Below are the code and all the weights of a small trained network. Each question names an input and a class and asks about switching units off, where a switched-off unit gives its printed mean instead of its output.

import numpy as np


def w(rows, s, z=0):
    codes = np.array(rows[::2]) - 128.0
    scale = np.full(codes.shape[1], s)
    scale[-1] = z or s
    return codes * scale


def f(y):
    return y / 2 * (1 + np.tanh(0.7978845608 * (y + 0.044715 * y**3)))


def log_softmax(a):
    a = a - a.max(-1, keepdims=True)
    return a - np.log(np.exp(a).sum(-1, keepdims=True))


def net(x, mask):
    res = np.array(x, float).reshape(1, 4) / 4 @ E
    y = f(res @ A[0][:, :-1].T + A[0][:, -1])
    res = res + np.where(mask, y, B[0][:, -1]) @ B[0][:, :-1]
    return log_softmax(res[-1] @ U[:, :-1].T + U[:, -1])


A, B = {}, {}
E = w([
[137,93,159,166,198,234,149,61,154,220],'x0',
[178,158,123,93,68,112,44,129,62,253],'x1',
[129,133,123,135,131,122,125,126,134,130],'x2',
[217,158,245,38,134,104,125,117,230,138],'x3',
],0.0078)
A[0] = w([
[176,127,200,98,155,156,135,112,201,217,123],'neuron 0',
[174,144,158,88,98,85,114,122,139,183,110],'neuron 1',
[119,117,129,171,186,208,152,95,183,105,148],'neuron 2',
[145,140,119,79,54,63,101,147,85,136,153],'neuron 3',
[160,136,152,96,112,120,105,116,116,246,126],'neuron 4',
[112,130,129,128,136,104,132,151,152,77,146],'neuron 5',
[134,132,125,94,123,47,129,140,153,54,189],'neuron 6',
[153,125,200,58,114,109,137,123,223,89,157],'neuron 7',
[143,131,123,109,93,92,95,149,109,126,130],'neuron 8',
[91,125,77,173,115,91,147,155,65,17,254],'neuron 9',
[120,135,81,122,92,101,95,132,30,210,148],'neuron 10',
[99,106,122,197,149,208,136,99,97,212,167],'neuron 11',
],0.012,0.005)
B[0] = w([
[100,99,138,80,127,102,97,60,198,180,238],'neuron 0',
[71,143,77,84,140,112,104,167,129,118,193],'neuron 1',
[72,67,141,148,171,140,182,119,149,111,207],'neuron 2',
[87,129,139,126,151,63,140,181,77,126,205],'neuron 3',
[127,138,51,89,112,143,65,131,125,161,217],'neuron 4',
[154,153,132,133,109,147,112,113,158,130,164],'neuron 5',
[185,206,119,95,109,120,99,140,153,102,207],'neuron 6',
[186,174,193,108,168,118,159,126,162,120,239],'neuron 7',
[118,115,138,117,143,91,132,148,96,122,166],'neuron 8',
[84,101,129,133,3,140,93,106,147,144,248],'neuron 9',
[181,120,180,179,127,121,126,112,26,205,226],'neuron 10',
[155,130,56,164,151,226,145,133,111,98,230],'neuron 11',
],0.019,0.013)
U = w([
[66,100,72,91,35,132,41,65,179,155,250],'0',
[133,83,191,205,99,76,143,177,40,152,129],'1',
[55,47,83,208,138,187,211,151,118,37,193],'2',
[236,124,56,170,193,206,118,118,81,144,11],'3',
[253,199,184,121,126,126,150,152,168,50,84],'4',
[108,156,115,71,201,46,108,209,117,125,28],'5',
[131,72,191,123,241,123,200,67,180,127,163],'6',
],0.0056,0.0012)

Each question gives the input, the list of numbers given to net, and the class t.
The units are the neurons (one row each of A and B). Each row of codes is followed by its name. A weight is (code - 128) times the scale printed after its matrix; where a second scale follows, it is the last column's (A, B and U).
mask holds one flag per neuron, in row order. A switched-off neuron (its flag False) gives its mean, the last column of its row in B, instead of its output. The means were averaged over made-up inputs and are rounded, as every weight is.
A unit's drop is (log p(t) with every unit on - log p(t) with that unit switched off) / (log p(t) with every unit on - log p(t) with every unit switched off).
The circuit of an input: a set's keep is (log p(t) with only the set's units on - log p(t) with every unit switched off) / (log p(t) with every unit on - log p(t) with every unit switched off). Starting from all 12 units, units are removed one at a time, each time the one whose removal leaves the highest keep (on an exact tie, the one counted first), for as long as the keep stays at least 0.8.
circuit, biggest first: the units of the circuit, biggest drop first
k most important neurons: the k neurons with the biggest drops, biggest first
drop when u is switched off: that unit's drop, to one decimal
input [7,-2,6,-1], class 2: circuit, biggest first	[neuron 11; neuron 2]
input [-7,3,4,7], class 5: circuit, biggest first	[neuron 3]
input [2,0,2,5], class 6: circuit, biggest first	[neuron 9; neuron 0]
input [2,-6,-7,-8], class 2: 3 most important neurons	[neuron 2; neuron 0; neuron 11]
input [1,-1,4,7], class 6: circuit, biggest first	[neuron 7; neuron 0]
input [6,-3,2,1], class 6: 2 most important neurons	[neuron 9; neuron 0]
input [-2,0,-8,7], class 4: 2 most important neurons	[neuron 7; neuron 6]
input [0,1,-7,-2], class 1: 2 most important neurons	[neuron 0; neuron 4]
input [-3,1,8,-2], class 1: circuit, biggest first	[neuron 0; neuron 4]
input [4,1,0,-7], class 3: 2 most important neurons	[neuron 11; neuron 10]
input [-7,1,4,-8], class 1: 3 most important neurons	[neuron 10; neuron 0; neuron 3]
input [8,1,8,-3], class 3: 2 most important neurons	[neuron 11; neuron 9]
input [-8,2,-5,2], class 5: 2 most important neurons	[neuron 3; neuron 6]
input [0,7,-6,-2], class 1: 2 most important neurons	[neuron 10; neuron 3]
input [0,-1,5,5], class 4: circuit, biggest first	[neuron 7]
input [-8,-6,-6,1], class 4: 3 most important neurons	[neuron 6; neuron 0; neuron 7]
input [-1,-6,-5,8], class 4: 2 most important neurons	[neuron 6; neuron 7]
input [2,-4,3,0], class 2: 2 most important neurons	[neuron 0; neuron 7]
input [1,-2,1,-2], class 2: 2 most important neurons	[neuron 0; neuron 4]
input [-7,2,2,4], class 5: circuit, biggest first	[neuron 3]
input [7,-1,4,-5], class 2: drop when neuron 2 is switched off	0.2
input [-8,8,0,-6], class 1: drop when neuron 0 is switched off	0.0
input [0,3,-6,-3], class 1: drop when neuron 10 is switched off	0.1
